Here is a tiny trained network, its code and every weight. The questions are about switching its units off for an input and a class, where a switched-off unit gives its printed mean instead of its output.

import numpy as np


def w(rows, s, z=0):
    codes = np.array(rows[::2]) - 128.0
    scale = np.full(codes.shape[1], s)
    scale[-1] = z or s
    return codes * scale


def f(y):
    return np.maximum(y, 0)


def log_softmax(a):
    a = a - a.max(-1, keepdims=True)
    return a - np.log(np.exp(a).sum(-1, keepdims=True))


def net(x, mask):
    res = np.array(x, float).reshape(1, 3) / 4 @ E
    y = f(res @ A[0][:, :-1].T + A[0][:, -1])
    res = res + np.where(mask, y, B[0][:, -1]) @ B[0][:, :-1]
    return log_softmax(res[-1] @ U[:, :-1].T + U[:, -1])


A, B = {}, {}
E = w([
[253,130,161,43,68,146,115,66],'x0',
[97,158,204,34,172,82,184,120],'x1',
[78,198,176,176,130,151,28,43],'x2',
],0.011)
A[0] = w([
[94,185,198,117,170,92,152,154,154],'n0',
[108,148,209,72,138,98,146,90,222],'n1',
[151,105,80,161,105,120,56,115,235],'n2',
[220,101,132,36,85,170,105,58,100],'n3',
[186,166,186,75,89,168,85,76,126],'n4',
[52,148,183,111,222,73,169,140,89],'n5',
[164,131,86,117,116,129,90,130,231],'n6',
[9,143,117,173,200,140,93,145,101],'n7',
[143,167,195,70,158,70,176,150,39],'n8',
[160,88,106,88,104,130,190,183,55],'n9',
[197,73,81,92,101,66,205,210,75],'n10',
[160,77,61,183,56,179,111,122,48],'n11',
[144,89,46,195,78,159,93,178,65],'n12',
[161,146,106,138,144,89,158,148,248],'n13',
[79,206,182,115,123,141,57,75,85],'n14',
[168,84,87,108,117,115,198,179,127],'n15',
[85,216,177,148,115,171,42,61,90],'n16',
[112,153,167,15,165,112,175,107,144],'n17',
[111,94,58,182,133,141,107,139,105],'n18',
[74,92,70,132,152,83,174,177,98],'n19',
],0.014)
B[0] = w([
[146,75,180,157,138,104,111,156,202],'n0',
[168,104,205,213,143,82,110,133,243],'n1',
[177,122,248,194,140,62,131,161,230],'n2',
[44,9,136,46,177,247,141,191,237],'n3',
[25,26,48,86,180,209,144,142,219],'n4',
[136,32,191,60,73,162,17,195,209],'n5',
[153,97,201,198,171,100,144,144,212],'n6',
[31,15,45,102,201,225,171,116,232],'n7',
[170,65,144,11,37,97,44,158,186],'n8',
[176,108,81,174,41,204,127,50,194],'n9',
[165,91,97,155,75,184,139,27,248],'n10',
[185,114,195,44,63,111,47,162,183],'n11',
[147,89,197,38,45,125,18,165,202],'n12',
[114,125,214,220,235,109,200,69,231],'n13',
[211,172,102,129,35,188,144,23,201],'n14',
[135,140,89,147,94,177,165,46,228],'n15',
[202,175,85,166,41,166,173,36,221],'n16',
[164,86,191,161,92,78,56,160,234],'n17',
[119,60,163,64,123,130,92,164,191],'n18',
[106,72,101,123,136,181,152,56,211],'n19',
],0.012,0.018)
U = w([
[175,148,92,154,75,141,150,47,96],'0',
[56,89,95,74,161,174,138,162,132],'1',
[182,126,167,83,69,76,69,197,42],'2',
[145,142,177,221,202,70,179,120,243],'3',
[210,221,172,16,233,35,216,224,3],'4',
[45,227,29,29,223,28,220,210,3],'5',
[223,250,42,57,196,51,251,230,3],'6',
],0.02,0.015)

Each question gives the input, the list of numbers given to net, and the class t.
The units are the neurons (one row each of A and B). Each row of codes is followed by its name. A weight is (code - 128) times the scale printed after its matrix; where a second scale follows, it is the last column's (A, B and U).
mask holds one flag per neuron, in row order. A switched-off neuron (its flag False) gives its mean, the last column of its row in B, instead of its output. The means were averaged over made-up inputs and are rounded, as every weight is.
A unit's drop is (log p(t) with every unit on - log p(t) with that unit switched off) / (log p(t) with every unit on - log p(t) with every unit switched off).
The circuit of an input: a set's keep is (log p(t) with only the set's units on - log p(t) with every unit switched off) / (log p(t) with every unit on - log p(t) with every unit switched off). Starting from the 12 units with the biggest drops (on a tie, the unit counted first), units are removed one at a time, each time the one whose removal leaves the highest keep (on an exact tie, the one counted first), for as long as the keep stays at least 0.8.
circuit, biggest first: the units of the circuit, biggest drop first
unit that matters most: the unit with the biggest drop
top k neurons: the k neurons with the biggest drops, biggest first
drop when u is switched off: that unit's drop, to one decimal
input [-2,8,-7], class 2: unit that matters most : n5
input [-3,3,-2], class 3: top 2 neurons : [n3 n4]
input [7,-7,1], class 1: top 4 neurons : [n3 n4 n17 n1]
input [-5,1,-5], class 0: top 2 neurons : [n3 n4]
input [-2,-3,3], class 3: top 2 neurons : [n10 n2]
input [7,5,3], class 1: top 2 neurons : [n4 n3]
input [-3,-3,2], class 3: top 3 neurons : [n3 n4 n2]
input [3,7,-7], class 0: top 3 neurons : [n10 n15 n9]
input [4,6,-2], class 2: top 2 neurons : [n17 n7]
input [-3,6,6], class 0: top 3 neurons : [n16 n14 n7]
input [2,-7,-5], class 2: top 2 neurons : [n12 n11]
input [6,-5,4], class 1: top 2 neurons : [n4 n3]
input [5,-6,5], class 2: top 4 neurons : [n2 n7 n11 n10]
input [5,-4,2], class 1: circuit, biggest first : [n3]
input [6,0,-5], class 1: top 4 neurons : [n3 n16 n14 n4]
input [-3,5,4], class 2: top 2 neurons : [n5 n10]
input [8,0,-5], class 1: drop when n3 is switched off : 3.8
input [-2,6,-6], class 0: drop when n12 is switched off : 0.5
input [-4,6,-4], class 2: drop when n5 is switched off : 0.9
input [-4,-5,1], class 2: drop when n3 is switched off : 0.9
input [3,3,-1], class 3: unit that matters most : n7
